Here is a tiny trained network, its code and every weight. The questions are about switching its units off for an input and a target symbol, where a switched-off unit gives its printed mean instead of its output.

import numpy as np


def w(rows, s, z=0):
    codes = np.array(rows[::2]) - 128.0
    scale = np.full(codes.shape[1], s)
    scale[-1] = z or s
    return codes * scale


def f(y):
    return np.maximum(y, 0)


def softmax(a):
    e = np.exp(a - a.max(-1, keepdims=True))
    return e / e.sum(-1, keepdims=True)


def log_softmax(a):
    a = a - a.max(-1, keepdims=True)
    return a - np.log(np.exp(a).sum(-1, keepdims=True))


def net(x, mask):
    ids = ['ΛΞΣΨΩθτ'.index(c) for c in x.split()]
    T = len(ids)
    res = E[ids] + P[:T]
    u = 0
    for l in range(3):
        r = res
        for j in range(2):
            rows = slice(2 * j, 2 * j + 2)
            q, k, v = (r @ M[l][rows].T for M in (Q, K, V))
            z = softmax(np.where(np.tri(T) > 0, q @ k.T / 2**0.5, -1e9)) @ v
            o = O[l][rows]
            res = res + np.where(mask[u + j], z, o[:, -1]) @ o[:, :-1]
        u += 2
        y = f(res @ A[l][:, :-1].T + A[l][:, -1])
        res = res + np.where(mask[u : u + 4], y, B[l][:, -1]) @ B[l][:, :-1]
        u += 4
    return log_softmax(res[-1] @ U[:, :-1].T + U[:, -1])


Q, K, V, O, A, B = {}, {}, {}, {}, {}, {}
E = w([
[95,41,135,130],'Λ',
[208,133,109,198],'Ξ',
[100,132,50,127],'Σ',
[222,131,133,151],'Ψ',
[148,66,143,105],'Ω',
[145,155,205,254],'θ',
[134,75,122,191],'τ',
],0.0098)
P = w([
[155,121,86,115],'0',
[54,80,130,229],'1',
[154,217,169,76],'2',
[86,85,87,255],'3',
[177,198,131,4],'4',
[175,81,59,193],'5',
],0.008)
Q[0] = w([
[140,2,39,250],'0.h0',
[219,107,17,66],'0.h0',
[166,19,25,196],'0.h1',
[102,203,221,45],'0.h1',
],0.0063)
K[0] = w([
[180,255,83,138],'0.h0',
[222,88,133,156],'0.h0',
[138,184,171,28],'0.h1',
[68,168,93,193],'0.h1',
],0.0096)
V[0] = w([
[65,141,225,63],'0.h0',
[149,2,61,194],'0.h0',
[252,217,141,60],'0.h1',
[11,152,118,203],'0.h1',
],0.0064)
O[0] = w([
[201,29,59,132,3],'0.h0',
[30,222,112,233,236],'0.h0',
[73,183,203,1,157],'0.h1',
[154,12,121,186,94],'0.h1',
],0.0061,0.0033)
A[0] = w([
[103,115,214,152,252],'0.n0',
[148,161,134,41,48],'0.n1',
[104,57,17,16,104],'0.n2',
[3,101,210,150,254],'0.n3',
],0.007,0.0058)
B[0] = w([
[254,119,115,136,249],'0.n0',
[181,115,142,113,131],'0.n1',
[110,71,101,116,135],'0.n2',
[226,222,135,42,255],'0.n3',
],0.0077,0.0071)
Q[1] = w([
[124,138,167,109],'1.h0',
[145,161,98,93],'1.h0',
[253,200,109,149],'1.h1',
[205,96,82,114],'1.h1',
],0.011)
K[1] = w([
[122,80,124,140],'1.h0',
[89,105,125,116],'1.h0',
[35,40,110,100],'1.h1',
[4,162,22,91],'1.h1',
],0.011)
V[1] = w([
[67,200,63,2],'1.h0',
[244,121,240,69],'1.h0',
[35,154,22,5],'1.h1',
[20,153,73,133],'1.h1',
],0.006)
O[1] = w([
[254,146,152,92,108],'1.h0',
[72,137,239,123,255],'1.h0',
[229,94,167,121,99],'1.h1',
[250,171,84,153,62],'1.h1',
],0.0074,0.0071)
A[1] = w([
[139,120,195,175,173],'1.n0',
[142,124,2,15,9],'1.n1',
[29,144,187,133,112],'1.n2',
[105,87,83,154,144],'1.n3',
],0.0086,0.016)
B[1] = w([
[63,130,56,90,254],'1.n0',
[2,137,175,62,128],'1.n1',
[205,130,178,144,174],'1.n2',
[123,128,124,102,135],'1.n3',
],0.011,0.0094)
Q[2] = w([
[164,3,137,224],'2.h0',
[156,1,249,155],'2.h0',
[149,87,214,190],'2.h1',
[98,231,157,98],'2.h1',
],0.0081)
K[2] = w([
[153,147,1,119],'2.h0',
[107,75,21,61],'2.h0',
[164,187,100,178],'2.h1',
[112,113,64,98],'2.h1',
],0.011)
V[2] = w([
[151,153,149,206],'2.h0',
[92,104,6,111],'2.h0',
[122,15,81,58],'2.h1',
[150,94,210,2],'2.h1',
],0.0082)
O[2] = w([
[132,32,154,94,129],'2.h0',
[122,184,46,91,55],'2.h0',
[107,201,105,247,2],'2.h1',
[127,125,192,221,162],'2.h1',
],0.011,0.0062)
A[2] = w([
[118,87,102,65,108],'2.n0',
[192,112,89,254,8],'2.n1',
[82,241,154,20,122],'2.n2',
[171,188,91,158,175],'2.n3',
],0.0073,0.017)
B[2] = w([
[161,103,76,113,164],'2.n0',
[10,255,134,196,128],'2.n1',
[142,183,115,140,254],'2.n2',
[126,79,75,199,203],'2.n3',
],0.0094,0.0075)
U = w([
[89,159,106,142,165],'Λ',
[183,214,167,91,61],'Ξ',
[254,90,124,150,86],'Σ',
[152,159,175,197,229],'Ψ',
[87,133,124,219,255],'Ω',
[98,65,142,103,184],'θ',
[145,184,128,67,18],'τ',
],0.011,0.0048)

Each question gives the input, a string of symbols that net reads in full, and the target symbol t.
The units are the heads (2 rows each of Q, K, V and O) and the neurons (one row each of A and B). Each row of codes is followed by its name. A weight is (code - 128) times the scale printed after its matrix; where a second scale follows, it is the last column's (O, A, B and U).
mask holds one flag per unit, layer by layer, with each layer's heads first. A switched-off unit (its flag False) gives its mean, the last column of its rows in O or B, instead of its output. The means were averaged over made-up inputs and are rounded, as every weight is.
A unit's drop is (log p(t) with every unit on - log p(t) with that unit switched off) / (log p(t) with every unit on - log p(t) with every unit switched off).
The circuit of an input: a set's keep is (log p(t) with only the set's units on - log p(t) with every unit switched off) / (log p(t) with every unit on - log p(t) with every unit switched off). Starting from the 12 units with the biggest drops (on a tie, the unit counted first), units are removed one at a time, each time the one whose removal leaves the highest keep (on an exact tie, the one counted first), for as long as the keep stays at least 0.8.
circuit, biggest first: the units of the circuit, biggest drop first
top k neurons: the k neurons with the biggest drops, biggest first
which heads matter: for each layer, one digit per head in row order, 1 if its drop is at least 0.15 and else 0, layers parted by /
input Σ θ Σ Ψ, target Σ: circuit, biggest first -> [1.h1; 0.n0]
input Ω Ω θ, target Ω: which heads matter -> 01 / 00 / 01
input θ Ψ Σ Ω θ θ, target θ: top 3 neurons -> [1.n2; 1.n0; 2.n2]
input Ξ θ Ψ τ, target Ξ: circuit, biggest first -> [0.h1; 0.n3]
input Ψ Λ Ψ τ, target Ξ: which heads matter -> 01 / 00 / 00
input Ξ Ω Ω θ Σ Λ, target Σ: circuit, biggest first -> [1.h1; 0.n3; 0.n0]
input Λ θ θ, target Λ: top 3 neurons -> [1.n0; 1.n2; 0.n0]
input Ω Ξ Λ Σ Σ τ, target Σ: circuit, biggest first -> [1.h1; 1.h0]
input Λ Λ Ψ Ψ Σ, target Λ: circuit, biggest first -> [0.h1; 1.n2; 2.h1; 1.h0]
input θ θ Ψ Ω Σ, target θ: circuit, biggest first -> [1.n2; 2.h0]
input Λ Λ τ Σ Ω, target Λ: which heads matter -> 01 / 00 / 11
input Σ Ω τ Σ, target Σ: circuit, biggest first -> [1.h1; 0.n3; 1.h0]
input Ψ Ψ Ψ, target Ψ: top 2 neurons -> [0.n3; 0.n1]
input Ψ θ Ψ Σ θ, target Σ: circuit, biggest first -> [1.h1; 0.h1]
input Ψ Ξ Ξ Ψ Ω Σ, target Ψ: circuit, biggest first -> [2.h1; 0.h1; 1.h0; 2.h0]
input θ Λ Ψ Ω Ξ, target θ: circuit, biggest first -> [1.n2; 1.h1; 0.n3; 2.h0]
input θ Ψ Ω Ω Ψ, target θ: which heads matter -> 01 / 11 / 10
input θ Ψ Σ Ξ, target θ: top 2 neurons -> [1.n2; 2.n2]
input Ψ Σ Ψ Σ τ, target Ψ: top neuron -> [0.n3]
input τ Ξ θ, target τ: which heads matter -> 11 / 00 / 01
input Ψ τ Ξ, target Ψ: circuit, biggest first -> [0.h1; 1.h0; 2.h1; 0.n3]
